Below is a small trained network, with its code and all its weights. Each question gives an input and a class and asks what happens when units are switched off, that is, made to give their printed mean instead of their output.

import numpy as np


def w(rows, s, z=0):
    codes = np.array(rows[::2]) - 128.0
    scale = np.full(codes.shape[1], s)
    scale[-1] = z or s
    return codes * scale


def norm(h):
    return h / np.sqrt((h * h).mean(-1, keepdims=True) + 1e-5)


def f(y):
    return y / 2 * (1 + np.tanh(0.7978845608 * (y + 0.044715 * y**3)))


def log_softmax(a):
    a = a - a.max(-1, keepdims=True)
    return a - np.log(np.exp(a).sum(-1, keepdims=True))


def net(x, mask):
    res = np.array(x, float).reshape(1, 2) / 4 @ E
    u = 0
    for l in range(3):
        y = f(norm(res) @ A[l][:, :-1].T + A[l][:, -1])
        res = res + np.where(mask[u : u + 8], y, B[l][:, -1]) @ B[l][:, :-1]
        u += 8
    return log_softmax(norm(res)[-1] @ U[:, :-1].T + U[:, -1])


A, B = {}, {}
E = w([
[172,72,161,92,168,132,59],'x0',
[1,128,196,208,117,46,183],'x1',
],0.00088)
A[0] = w([
[120,119,126,135,135,149,131,128],'0.n0',
[185,165,76,113,111,184,144,138],'0.n1',
[126,116,129,141,123,149,127,127],'0.n2',
[166,75,158,84,151,187,98,67],'0.n3',
[55,136,158,193,137,46,135,72],'0.n4',
[122,114,129,140,130,117,120,2],'0.n5',
[82,221,75,155,54,135,254,124],'0.n6',
[209,183,40,75,109,222,130,128],'0.n7',
],0.0025,0.00079)
B[0] = w([
[126,126,130,133,115,125,127,128],'0.n0',
[132,104,188,113,130,119,143,175],'0.n1',
[108,128,129,111,120,121,119,128],'0.n2',
[81,178,72,188,116,101,115,162],'0.n3',
[123,106,117,107,153,223,160,208],'0.n4',
[147,136,110,95,105,139,114,104],'0.n5',
[104,214,91,150,197,6,73,232],'0.n6',
[142,69,228,53,74,166,203,255],'0.n7',
],0.0019,0.0018)
A[1] = w([
[139,127,137,118,155,121,133,62],'1.n0',
[128,134,118,123,136,133,123,133],'1.n1',
[103,81,172,159,114,191,152,69],'1.n2',
[138,127,130,103,157,115,124,79],'1.n3',
[113,125,120,150,83,131,126,210],'1.n4',
[137,135,113,115,145,121,123,90],'1.n5',
[103,62,185,170,128,168,148,29],'1.n6',
[192,95,131,92,31,252,160,1],'1.n7',
],0.0026,0.00053)
B[1] = w([
[120,138,132,135,101,133,151,123],'1.n0',
[117,117,130,140,121,117,134,126],'1.n1',
[115,100,134,73,181,167,142,159],'1.n2',
[115,143,143,143,96,125,163,127],'1.n3',
[146,131,132,111,176,133,91,136],'1.n4',
[111,122,143,150,101,122,142,116],'1.n5',
[146,116,159,58,154,146,155,165],'1.n6',
[5,94,94,168,206,163,121,253],'1.n7',
],0.0019,0.0011)
A[2] = w([
[150,166,194,104,83,72,177,134],'2.n0',
[95,184,17,252,141,120,122,105],'2.n1',
[203,104,136,129,116,96,59,105],'2.n2',
[173,105,125,114,67,204,139,63],'2.n3',
[114,164,123,118,103,131,173,57],'2.n4',
[130,146,150,104,97,93,161,40],'2.n5',
[158,96,125,109,66,232,144,63],'2.n6',
[152,140,120,114,164,138,110,255],'2.n7',
],0.0031,0.00063)
B[2] = w([
[215,170,4,71,54,165,113,171],'2.n0',
[53,154,229,211,232,43,19,255],'2.n1',
[55,223,104,194,145,54,136,124],'2.n2',
[46,110,184,159,171,86,165,151],'2.n3',
[163,122,101,149,112,110,43,115],'2.n4',
[183,108,59,139,81,145,69,114],'2.n5',
[33,92,228,154,195,102,185,210],'2.n6',
[86,170,131,113,88,113,193,183],'2.n7',
],0.0017,0.00096)
U = w([
[254,166,19,79,8,137,131,109],'0',
[97,4,194,69,167,227,192,155],'1',
[80,206,123,239,174,34,52,147],'2',
[226,26,39,254,56,231,5,2],'3',
],0.0072,0.0097)

Each question gives the input, the list of numbers given to net, and the class t.
The units are the neurons (one row each of A and B). Each row of codes is followed by its name. A weight is (code - 128) times the scale printed after its matrix; where a second scale follows, it is the last column's (A, B and U).
mask holds one flag per neuron, layer by layer. A switched-off neuron (its flag False) gives its mean, the last column of its row in B, instead of its output. The means were averaged over made-up inputs and are rounded, as every weight is.
A unit's drop is (log p(t) with every unit on - log p(t) with that unit switched off) / (log p(t) with every unit on - log p(t) with every unit switched off).
The circuit of an input: a set's keep is (log p(t) with only the set's units on - log p(t) with every unit switched off) / (log p(t) with every unit on - log p(t) with every unit switched off). Starting from the 12 units with the biggest drops (on a tie, the unit counted first), units are removed one at a time, each time the one whose removal leaves the highest keep (on an exact tie, the one counted first), for as long as the keep stays at least 0.8.
units of the circuit, in order: the units of the circuit, biggest drop first
unit that matters most: the unit with the biggest drop
k most important neurons: the k neurons with the biggest drops, biggest first
k most important neurons of layer l: the k neurons of layer l with the biggest drops, biggest first
drop when u is switched off: that unit's drop, to one decimal
input [1,4], class 1: unit that matters most : 0.n4
input [6,0], class 2: 3 most important neurons : 0.n7; 2.n2; 0.n4
input [2,7], class 1: 3 most important neurons : 0.n4; 0.n3; 0.n6
input [3,7], class 1: 2 most important neurons : 0.n4; 0.n6
input [8,0], class 2: 3 most important neurons of layer 0 : 0.n7; 0.n4; 0.n3
input [-7,-2], class 0: 4 most important neurons of layer 2 : 2.n0; 2.n6; 2.n3; 2.n5
input [-7,-3], class 0: 2 most important neurons of layer 0 : 0.n6; 0.n7
input [5,8], class 1: 2 most important neurons : 0.n6; 0.n4
input [7,-1], class 2: 2 most important neurons : 2.n2; 0.n4
input [-3,-2], class 0: 3 most important neurons : 0.n6; 0.n4; 2.n0
input [-8,-8], class 1: 2 most important neurons : 0.n7; 1.n7
input [7,0], class 2: 3 most important neurons : 0.n7; 2.n2; 0.n4
input [3,6], class 1: drop when 0.n4 is switched off : 2.2
input [7,1], class 2: units of the circuit, in order : 0.n7
input [-2,-8], class 1: drop when 1.n4 is switched off : 0.0
input [6,1], class 2: drop when 0.n7 is switched off : 3.1
